Here is a tiny trained network, its code and every weight. The questions are about switching its units off for an input and a class, where a switched-off unit gives its printed mean instead of its output.

import numpy as np


def w(rows, s, z=0):
    codes = np.array(rows[::2]) - 128.0
    scale = np.full(codes.shape[1], s)
    scale[-1] = z or s
    return codes * scale


def norm(h):
    return h / np.sqrt((h * h).mean(-1, keepdims=True) + 1e-5)


def f(y):
    return y / 2 * (1 + np.tanh(0.7978845608 * (y + 0.044715 * y**3)))


def log_softmax(a):
    a = a - a.max(-1, keepdims=True)
    return a - np.log(np.exp(a).sum(-1, keepdims=True))


def net(x, mask):
    res = np.array(x, float).reshape(1, 4) / 4 @ E
    u = 0
    for l in range(3):
        y = f(norm(res) @ A[l][:, :-1].T + A[l][:, -1])
        res = res + np.where(mask[u : u + 4], y, B[l][:, -1]) @ B[l][:, :-1]
        u += 4
    return log_softmax(norm(res)[-1] @ U[:, :-1].T + U[:, -1])


A, B = {}, {}
E = w([
[122,212,208,146,113,251,109,94,59],'x0',
[62,125,169,117,155,186,218,186,119],'x1',
[122,118,129,147,126,133,133,115,134],'x2',
[104,100,206,39,92,76,151,139,248],'x3',
],0.013)
A[0] = w([
[138,108,6,140,156,127,155,142,99,101],'L0N1',
[76,125,96,163,161,142,175,202,91,2],'L0N2',
[113,69,102,98,156,146,196,168,126,26],'L0N3',
[87,163,133,140,154,146,67,130,134,15],'L0N4',
],0.011,0.0049)
B[0] = w([
[113,54,170,138,206,188,20,117,173,253],'L0N1',
[247,62,228,255,171,85,159,149,65,209],'L0N2',
[195,55,215,156,133,119,117,207,182,199],'L0N3',
[119,114,171,122,99,126,103,143,47,127],'L0N4',
],0.0094,0.0061)
A[1] = w([
[129,109,85,111,58,71,195,172,191,52],'L1N1',
[149,163,105,166,94,187,130,113,18,98],'L1N2',
[153,163,216,94,42,173,74,87,158,151],'L1N3',
[46,150,160,116,187,170,252,184,121,253],'L1N4',
],0.011,0.0019)
B[1] = w([
[159,238,103,254,61,230,144,220,101,207],'L1N1',
[128,165,73,137,48,48,231,254,248,254],'L1N2',
[205,34,246,167,176,70,46,30,160,250],'L1N3',
[35,48,95,15,88,213,96,119,27,247],'L1N4',
],0.0096,0.0076)
A[2] = w([
[124,69,137,102,57,179,135,183,163,162],'L2N1',
[117,114,55,112,180,134,7,78,125,33],'L2N2',
[171,238,61,159,73,57,107,116,202,3],'L2N3',
[184,172,109,190,120,172,116,126,154,38],'L2N4',
],0.012,0.0029)
B[2] = w([
[131,192,31,142,124,90,148,105,129,255],'L2N1',
[83,205,16,161,133,78,229,232,56,193],'L2N2',
[33,109,190,9,117,211,102,8,82,239],'L2N3',
[145,106,134,71,106,154,180,79,116,178],'L2N4',
],0.013,0.0091)
U = w([
[65,210,40,169,99,141,176,205,121,118],'0',
[57,99,168,59,67,204,106,10,132,17],'1',
[211,37,208,216,209,123,40,120,169,252],'2',
],0.014,0.0023)

Each question gives the input, the list of numbers given to net, and the class t.
The units are the neurons (one row each of A and B). Each row of codes is followed by its name. A weight is (code - 128) times the scale printed after its matrix; where a second scale follows, it is the last column's (A, B and U).
mask holds one flag per neuron, layer by layer. A switched-off neuron (its flag False) gives its mean, the last column of its row in B, instead of its output. The means were averaged over made-up inputs and are rounded, as every weight is.
A unit's drop is (log p(t) with every unit on - log p(t) with that unit switched off) / (log p(t) with every unit on - log p(t) with every unit switched off).
unit that matters most: the unit with the biggest drop
k most important neurons: the k neurons with the biggest drops, biggest first
top k neurons in layer l: the k neurons of layer l with the biggest drops, biggest first
drop when u is switched off: that unit's drop, to one decimal
input [2,-5,-4,7], class 2: unit that matters most : L1N3
input [0,0,8,0], class 0: 3 most important neurons : [L0N2 L2N3 L0N3]
input [6,7,-6,0], class 0: 3 most important neurons : [L1N2 L2N3 L0N1]
input [1,-7,1,-6], class 1: 3 most important neurons : [L2N3 L1N2 L1N4]
input [4,-2,-3,-8], class 1: 3 most important neurons : [L1N2 L2N3 L1N4]
input [-7,-2,-4,3], class 1: 2 most important neurons : [L2N3 L1N4]
input [5,3,7,0], class 0: 2 most important neurons : [L1N2 L0N1]
input [5,0,5,4], class 2: 2 most important neurons : [L1N3 L2N3]
input [1,-5,-5,4], class 2: top 2 neurons in layer 1 : [L1N3 L1N2]
input [4,-6,-2,-8], class 1: 2 most important neurons : [L1N2 L2N3]
input [-2,-7,7,-5], class 0: 2 most important neurons : [L2N2 L0N1]
input [-4,6,4,0], class 2: drop when L0N2 is switched off : 0.9
input [-5,-5,3,-3], class 0: drop when L2N2 is switched off : 3.9
input [4,-6,-3,7], class 2: drop when L1N3 is switched off : 0.5
input [-5,-7,-4,-2], class 0: drop when L2N2 is switched off : 2.6
input [6,4,4,-4], class 0: unit that matters most : L1N2
